Here is a tiny trained network, its code and every weight. The questions are about switching its units off for an input and a target symbol, where a switched-off unit gives its printed mean instead of its output.

import numpy as np


def w(rows, s, z=0):
    codes = np.array(rows[::2]) - 128.0
    scale = np.full(codes.shape[1], s)
    scale[-1] = z or s
    return codes * scale


def f(y):
    return np.maximum(y, 0)


def softmax(a):
    e = np.exp(a - a.max(-1, keepdims=True))
    return e / e.sum(-1, keepdims=True)


def log_softmax(a):
    a = a - a.max(-1, keepdims=True)
    return a - np.log(np.exp(a).sum(-1, keepdims=True))


def net(x, mask):
    ids = ['αβδεζηθλμπστφω'.index(c) for c in x.split()]
    T = len(ids)
    res = E[ids] + P[:T]
    u = 0
    for l in range(2):
        r = res
        for j in range(3):
            rows = slice(2 * j, 2 * j + 2)
            q, k, v = (r @ M[l][rows].T for M in (Q, K, V))
            z = softmax(np.where(np.tri(T) > 0, q @ k.T / 2**0.5, -1e9)) @ v
            o = O[l][rows]
            res = res + np.where(mask[u + j], z, o[:, -1]) @ o[:, :-1]
        u += 3
        y = f(res @ A[l][:, :-1].T + A[l][:, -1])
        res = res + np.where(mask[u : u + 8], y, B[l][:, -1]) @ B[l][:, :-1]
        u += 8
    return log_softmax(res[-1] @ U[:, :-1].T + U[:, -1])


Q, K, V, O, A, B = {}, {}, {}, {}, {}, {}
E = w([
[77,89,148,82,129],'α',
[76,89,148,82,128],'β',
[188,36,178,161,158],'δ',
[75,87,145,72,121],'ε',
[122,24,155,160,99],'ζ',
[116,9,81,198,43],'η',
[80,163,139,86,162],'θ',
[120,192,166,177,148],'λ',
[123,150,151,49,152],'μ',
[149,181,139,165,66],'π',
[12,56,119,25,149],'σ',
[151,186,107,56,65],'τ',
[8,85,156,114,205],'φ',
[79,221,175,132,155],'ω',
],0.013)
P = w([
[174,127,22,112,154],'0',
[164,133,42,109,148],'1',
[157,137,60,105,146],'2',
[146,143,82,102,141],'3',
[140,147,101,101,140],'4',
[133,153,121,98,136],'5',
[124,158,141,96,132],'6',
[116,164,160,92,130],'7',
[109,168,178,91,126],'8',
[100,173,197,88,124],'9',
[92,180,216,85,121],'10',
[85,183,233,83,118],'11',
[77,186,252,82,116],'12',
],0.011)
Q[0] = w([
[147,216,103,25,128],'L0H0',
[52,112,101,82,76],'L0H0',
[189,56,141,180,78],'L0H1',
[63,82,182,13,134],'L0H1',
[72,5,98,250,92],'L0H2',
[182,88,121,159,62],'L0H2',
],0.032)
K[0] = w([
[121,232,143,68,108],'L0H0',
[61,140,171,145,103],'L0H0',
[184,75,109,176,68],'L0H1',
[100,116,255,153,117],'L0H1',
[115,70,44,151,207],'L0H2',
[206,144,105,119,168],'L0H2',
],0.037)
V[0] = w([
[127,153,127,123,141],'L0H0',
[254,180,148,108,193],'L0H0',
[131,90,235,63,22],'L0H1',
[118,135,76,185,220],'L0H1',
[120,66,233,94,105],'L0H2',
[82,181,14,181,122],'L0H2',
],0.0059)
O[0] = w([
[110,141,113,129,129,174],'L0H0',
[31,165,43,116,48,123],'L0H0',
[203,163,34,132,253,252],'L0H1',
[81,95,177,116,33,55],'L0H1',
[150,180,184,115,192,171],'L0H2',
[104,59,84,152,80,74],'L0H2',
],0.005,0.0014)
A[0] = w([
[140,154,141,252,112,116],'L0N0',
[185,125,74,165,183,11],'L0N1',
[188,186,127,141,69,151],'L0N2',
[130,123,135,158,163,2],'L0N3',
[162,89,92,159,174,74],'L0N4',
[106,94,161,165,124,61],'L0N5',
[161,95,149,141,133,138],'L0N6',
[170,185,79,140,126,148],'L0N7',
],0.014,0.0034)
B[0] = w([
[28,135,1,95,122,164],'L0N0',
[64,49,86,133,65,144],'L0N1',
[109,94,208,107,199,254],'L0N2',
[151,121,151,75,101,135],'L0N3',
[139,105,159,102,75,174],'L0N4',
[194,149,118,106,157,157],'L0N5',
[107,145,136,235,104,180],'L0N6',
[85,105,180,126,64,221],'L0N7',
],0.013,0.0032)
Q[1] = w([
[140,158,144,159,91],'L1H0',
[182,134,82,147,156],'L1H0',
[118,143,66,87,195],'L1H1',
[207,75,166,208,121],'L1H1',
[253,37,146,158,163],'L1H2',
[164,162,56,183,161],'L1H2',
],0.037)
K[1] = w([
[141,67,120,154,144],'L1H0',
[151,85,55,95,55],'L1H0',
[80,238,106,98,150],'L1H1',
[209,127,59,201,47],'L1H1',
[182,3,131,250,180],'L1H2',
[119,51,47,85,65],'L1H2',
],0.026)
V[1] = w([
[104,5,96,127,254],'L1H0',
[195,143,121,198,120],'L1H0',
[79,8,213,133,172],'L1H1',
[122,161,178,244,65],'L1H1',
[5,170,99,220,141],'L1H2',
[176,70,37,131,186],'L1H2',
],0.018)
O[1] = w([
[136,34,175,102,237,122],'L1H0',
[140,142,192,110,62,17],'L1H0',
[201,54,210,142,102,250],'L1H1',
[180,160,76,228,186,69],'L1H1',
[67,120,251,200,113,124],'L1H2',
[172,177,159,103,143,5],'L1H2',
],0.012,0.018)
A[1] = w([
[150,133,155,145,173,248],'L1N0',
[134,139,67,189,80,90],'L1N1',
[196,143,143,196,150,65],'L1N2',
[168,137,121,111,205,124],'L1N3',
[72,146,156,105,201,152],'L1N4',
[229,252,233,99,173,107],'L1N5',
[160,181,71,54,199,122],'L1N6',
[163,148,209,143,204,106],'L1N7',
],0.013,0.012)
B[1] = w([
[160,149,139,255,172,242],'L1N0',
[114,105,175,118,116,167],'L1N1',
[170,140,112,11,105,201],'L1N2',
[107,138,161,135,114,195],'L1N3',
[161,171,98,88,158,227],'L1N4',
[53,137,132,215,171,157],'L1N5',
[125,165,160,170,54,164],'L1N6',
[97,99,108,91,93,251],'L1N7',
],0.025,0.014)
U = w([
[84,169,86,183,172,251],'α',
[108,125,198,68,142,44],'β',
[113,82,171,132,200,56],'δ',
[120,150,154,136,126,132],'ε',
[215,123,123,161,109,151],'ζ',
[120,132,150,145,131,94],'η',
[70,100,190,170,97,2],'θ',
[94,174,58,163,101,221],'λ',
[129,163,176,133,121,105],'μ',
[95,168,93,97,178,239],'π',
[117,146,155,135,127,116],'σ',
[145,112,83,254,110,144],'τ',
[92,57,27,157,88,183],'φ',
[118,135,137,144,132,94],'ω',
],0.0061,0.0058)

Each question gives the input, a string of symbols that net reads in full, and the target symbol t.
The units are the heads (2 rows each of Q, K, V and O) and the neurons (one row each of A and B). Each row of codes is followed by its name. A weight is (code - 128) times the scale printed after its matrix; where a second scale follows, it is the last column's (O, A, B and U).
mask holds one flag per unit, layer by layer, with each layer's heads first. A switched-off unit (its flag False) gives its mean, the last column of its rows in O or B, instead of its output. The means were averaged over made-up inputs and are rounded, as every weight is.
A unit's drop is (log p(t) with every unit on - log p(t) with that unit switched off) / (log p(t) with every unit on - log p(t) with every unit switched off).
The circuit of an input: a set's keep is (log p(t) with only the set's units on - log p(t) with every unit switched off) / (log p(t) with every unit on - log p(t) with every unit switched off). Starting from the 12 units with the biggest drops (on a tie, the unit counted first), units are removed one at a time, each time the one whose removal leaves the highest keep (on an exact tie, the one counted first), for as long as the keep stays at least 0.8.
units of the circuit, in order: the units of the circuit, biggest drop first
unit that matters most: the unit with the biggest drop
top k neurons: the k neurons with the biggest drops, biggest first
k most important neurons of layer l: the k neurons of layer l with the biggest drops, biggest first
heads that matter: for each layer, one digit per head in row order, 1 if its drop is at least 0.15 and else 0, layers parted by /
input τ ε φ θ ω, target θ: top 3 neurons : (L1N4, L1N2, L1N0)
input ε λ δ θ μ, target λ: heads that matter : 000 / 011
input λ τ ε τ α, target φ: unit that matters most : L0N7
input ε ε ω π δ α, target τ: top 3 neurons : (L0N2, L0N7, L0N0)
input μ τ α, target φ: top 3 neurons : (L0N2, L1N0, L0N7)
input σ φ ω β η σ τ τ λ θ ω τ, target θ: heads that matter : 000 / 101
input ζ σ ε ζ σ, target β: heads that matter : 100 / 011
input τ τ τ β, target φ: 2 most important neurons of layer 1 : (L1N0, L1N4)
input ε η ε α θ ζ τ μ τ θ ε φ ω, target θ: heads that matter : 000 / 111
input β σ μ ζ π η δ ε φ, target δ: heads that matter : 000 / 110
input τ μ τ η μ, target φ: units of the circuit, in order : (L0N2, L0N7, L1H2, L1N4)
input β ζ μ μ μ α, target λ: units of the circuit, in order : (L1H1, L1N6, L0N2, L1H2)
input ζ σ β ε φ θ μ θ τ τ ε, target φ: top 2 neurons : (L1N0, L0N2)
input σ μ τ ε τ τ ω β ε τ τ μ β, target φ: units of the circuit, in order : (L0N2, L1H2)
input π β ε τ η θ τ λ θ φ θ σ θ, target β: units of the circuit, in order : (L1H1)
input σ η θ τ δ μ ε α ε μ σ, target β: heads that matter : 110 / 010
input η β τ φ σ τ τ ω ε ε ζ τ, target φ: units of the circuit, in order : (L1H2, L1N0)
input η π φ δ θ η ε φ ε θ θ, target π: 3 most important neurons of layer 0 : (L0N7, L0N6, L0N2)
input τ β ζ ω π τ τ η, target ζ: top 4 neurons : (L1N2, L0N4, L0N6, L1N0)
input φ σ θ ζ δ α δ θ δ λ τ ω ε, target θ: units of the circuit, in order : (L1H2)
input ε η λ δ ε θ ε μ τ η σ δ δ, target α: units of the circuit, in order : (L1N5, L1H2, L0N7, L0N5)
input μ ω δ ω μ ε η ω ω λ φ π, target δ: heads that matter : 101 / 110
input τ θ δ η ε ε φ η, target τ: heads that matter : 100 / 101
input λ θ ε τ φ θ ζ μ θ θ, target λ: top 2 neurons : (L0N2, L1N6)
input η τ δ μ ζ θ μ, target λ: heads that matter : 001 / 011
input ε τ μ δ μ τ θ ω φ λ τ φ τ, target δ: heads that matter : 100 / 110
input θ η φ μ τ α π β τ ε λ, target φ: top 3 neurons : (L0N7, L1N0, L0N0)
input ε μ ε ε φ δ ε ζ λ θ ζ, target τ: heads that matter : 110 / 101
input ε δ π τ ε η, target ζ: top 4 neurons : (L1N2, L0N4, L0N6, L0N1)
input ω ω σ ε θ μ τ θ, target φ: top 2 neurons : (L0N2, L1N0)
